Below is a small trained network, with its code and all its weights. Each question gives an input and a target symbol and asks what happens when units are switched off, that is, made to give their printed mean instead of their output.

import numpy as np


def w(rows, s, z=0):
    codes = np.array(rows[::2]) - 128.0
    scale = np.full(codes.shape[1], s)
    scale[-1] = z or s
    return codes * scale


def norm(h):
    return h / np.sqrt((h * h).mean(-1, keepdims=True) + 1e-5)


def f(y):
    return np.maximum(y, 0)


def softmax(a):
    e = np.exp(a - a.max(-1, keepdims=True))
    return e / e.sum(-1, keepdims=True)


def log_softmax(a):
    a = a - a.max(-1, keepdims=True)
    return a - np.log(np.exp(a).sum(-1, keepdims=True))


def net(x, mask):
    ids = ['βγεζθλμξπστψω'.index(c) for c in x.split()]
    T = len(ids)
    res = E[ids] + P[:T]
    r = norm(res)
    for j in range(2):
        rows = slice(4 * j, 4 * j + 4)
        q, k, v = (r @ M[0][rows].T for M in (Q, K, V))
        z = softmax(np.where(np.tri(T) > 0, q @ k.T / 4**0.5, -1e9)) @ v
        o = O[0][rows]
        res = res + np.where(mask[j], z, o[:, -1]) @ o[:, :-1]
    y = f(norm(res) @ A[0][:, :-1].T + A[0][:, -1])
    res = res + np.where(mask[2:18], y, B[0][:, -1]) @ B[0][:, :-1]
    return log_softmax(norm(res)[-1] @ U[:, :-1].T + U[:, -1])


Q, K, V, O, A, B = {}, {}, {}, {}, {}, {}
E = w([
[159,134,117,42],'β',
[82,103,92,43],'γ',
[103,117,106,44],'ε',
[144,172,62,155],'ζ',
[125,97,156,9],'θ',
[167,78,123,26],'λ',
[97,166,77,93],'μ',
[109,66,75,97],'ξ',
[126,136,61,155],'π',
[99,220,190,134],'σ',
[19,191,114,158],'τ',
[59,111,151,86],'ψ',
[175,56,150,193],'ω',
],0.015)
P = w([
[216,65,65,67],'0',
[217,83,117,98],'1',
[200,84,153,147],'2',
[135,100,149,196],'3',
[83,73,132,230],'4',
[135,67,3,152],'5',
],0.0046)
Q[0] = w([
[81,104,39,88],'h0',
[131,34,37,77],'h0',
[144,110,151,106],'h0',
[145,103,254,121],'h0',
[147,154,168,104],'h1',
[82,193,131,58],'h1',
[42,109,110,156],'h1',
[14,154,145,115],'h1',
],0.0089)
K[0] = w([
[88,118,112,255],'h0',
[28,132,146,188],'h0',
[142,52,123,85],'h0',
[144,164,118,163],'h0',
[126,196,151,182],'h1',
[99,84,116,127],'h1',
[169,239,187,163],'h1',
[159,74,181,159],'h1',
],0.0099)
V[0] = w([
[108,159,23,129],'h0',
[103,220,175,91],'h0',
[141,160,124,223],'h0',
[176,169,80,136],'h0',
[154,247,151,116],'h1',
[64,142,68,104],'h1',
[144,73,129,98],'h1',
[214,134,183,93],'h1',
],0.015)
O[0] = w([
[85,7,153,48,254],'h0',
[104,244,120,16,99],'h0',
[200,122,234,128,37],'h0',
[209,34,144,2,175],'h0',
[150,130,112,21,98],'h1',
[28,67,166,125,203],'h1',
[103,44,43,180,191],'h1',
[209,111,17,115,148],'h1',
],0.0097,0.0087)
A[0] = w([
[79,102,143,79,169],'n0',
[175,179,136,99,255],'n1',
[198,64,21,96,147],'n2',
[13,63,207,117,190],'n3',
[63,158,104,95,147],'n4',
[147,106,219,125,240],'n5',
[150,137,86,135,146],'n6',
[169,148,162,161,194],'n7',
[105,207,137,107,226],'n8',
[88,141,118,227,154],'n9',
[104,115,78,143,133],'n10',
[147,113,101,136,82],'n11',
[141,136,80,33,113],'n12',
[9,102,132,108,136],'n13',
[101,144,89,181,199],'n14',
[190,116,120,108,184],'n15',
],0.012,0.004)
B[0] = w([
[150,112,199,159,202],'n0',
[176,177,129,254,142],'n1',
[188,105,165,114,230],'n2',
[135,182,128,155,247],'n3',
[151,209,103,38,169],'n4',
[170,197,173,208,162],'n5',
[126,148,157,183,146],'n6',
[153,139,160,201,130],'n7',
[164,229,143,163,143],'n8',
[146,218,127,129,154],'n9',
[140,159,161,72,173],'n10',
[121,55,130,103,138],'n11',
[130,166,125,117,181],'n12',
[101,187,99,144,222],'n13',
[155,226,150,133,163],'n14',
[196,198,218,144,152],'n15',
],0.0075,0.013)
U = w([
[182,104,84,97,206],'β',
[60,109,109,151,37],'γ',
[98,106,87,117,4],'ε',
[164,90,202,117,89],'ζ',
[163,128,63,125,201],'θ',
[172,93,63,141,136],'λ',
[76,84,153,53,227],'μ',
[96,75,120,203,167],'ξ',
[141,61,206,161,158],'π',
[211,202,172,105,108],'σ',
[118,183,233,133,91],'τ',
[97,178,128,177,92],'ψ',
[217,146,180,248,125],'ω',
],0.015,0.0035)

Each question gives the input, a string of symbols that net reads in full, and the target symbol t.
The units are the heads (4 rows each of Q, K, V and O) and the neurons (one row each of A and B). Each row of codes is followed by its name. A weight is (code - 128) times the scale printed after its matrix; where a second scale follows, it is the last column's (O, A, B and U).
mask holds one flag per unit, heads first, then neurons. A switched-off unit (its flag False) gives its mean, the last column of its rows in O or B, instead of its output. The means were averaged over made-up inputs and are rounded, as every weight is.
A unit's drop is (log p(t) with every unit on - log p(t) with that unit switched off) / (log p(t) with every unit on - log p(t) with every unit switched off).
The circuit of an input: a set's keep is (log p(t) with only the set's units on - log p(t) with every unit switched off) / (log p(t) with every unit on - log p(t) with every unit switched off). Starting from the 12 units with the biggest drops (on a tie, the unit counted first), units are removed one at a time, each time the one whose removal leaves the highest keep (on an exact tie, the one counted first), for as long as the keep stays at least 0.8.
circuit, biggest first: the units of the circuit, biggest drop first
heads that matter: for each layer, one digit per head in row order, 1 if its drop is at least 0.15 and else 0, layers parted by /
drop of u: that unit's drop, to one decimal
input μ β ζ γ π μ, target π: circuit, biggest first -> h0
input μ τ β, target τ: circuit, biggest first -> h1, n5
input λ γ ζ ψ β, target ψ: heads that matter -> 10
input ε λ λ, target λ: heads that matter -> 11
input ω μ β θ σ ξ, target σ: heads that matter -> 10
input μ ξ σ τ, target σ: heads that matter -> 01
input ζ β π, target π: heads that matter -> 10
input μ ξ ξ ε, target ξ: heads that matter -> 00
input σ ε π τ ξ, target τ: heads that matter -> 10
input β γ σ ξ, target σ: circuit, biggest first -> h0, h1
input ε π ψ γ, target ψ: heads that matter -> 10
input θ ξ τ μ ζ, target τ: heads that matter -> 01
input μ ξ β, target ξ: circuit, biggest first -> h1, h0
input σ μ θ μ σ ε, target σ: circuit, biggest first -> h0
input θ τ ψ, target τ: heads that matter -> 11
input σ τ ψ, target τ: drop of h1 -> 0.1
input μ γ ψ ε, target ψ: drop of h0 -> 0.4
input μ ζ μ π π ε, target π: drop of n6 -> 0.0
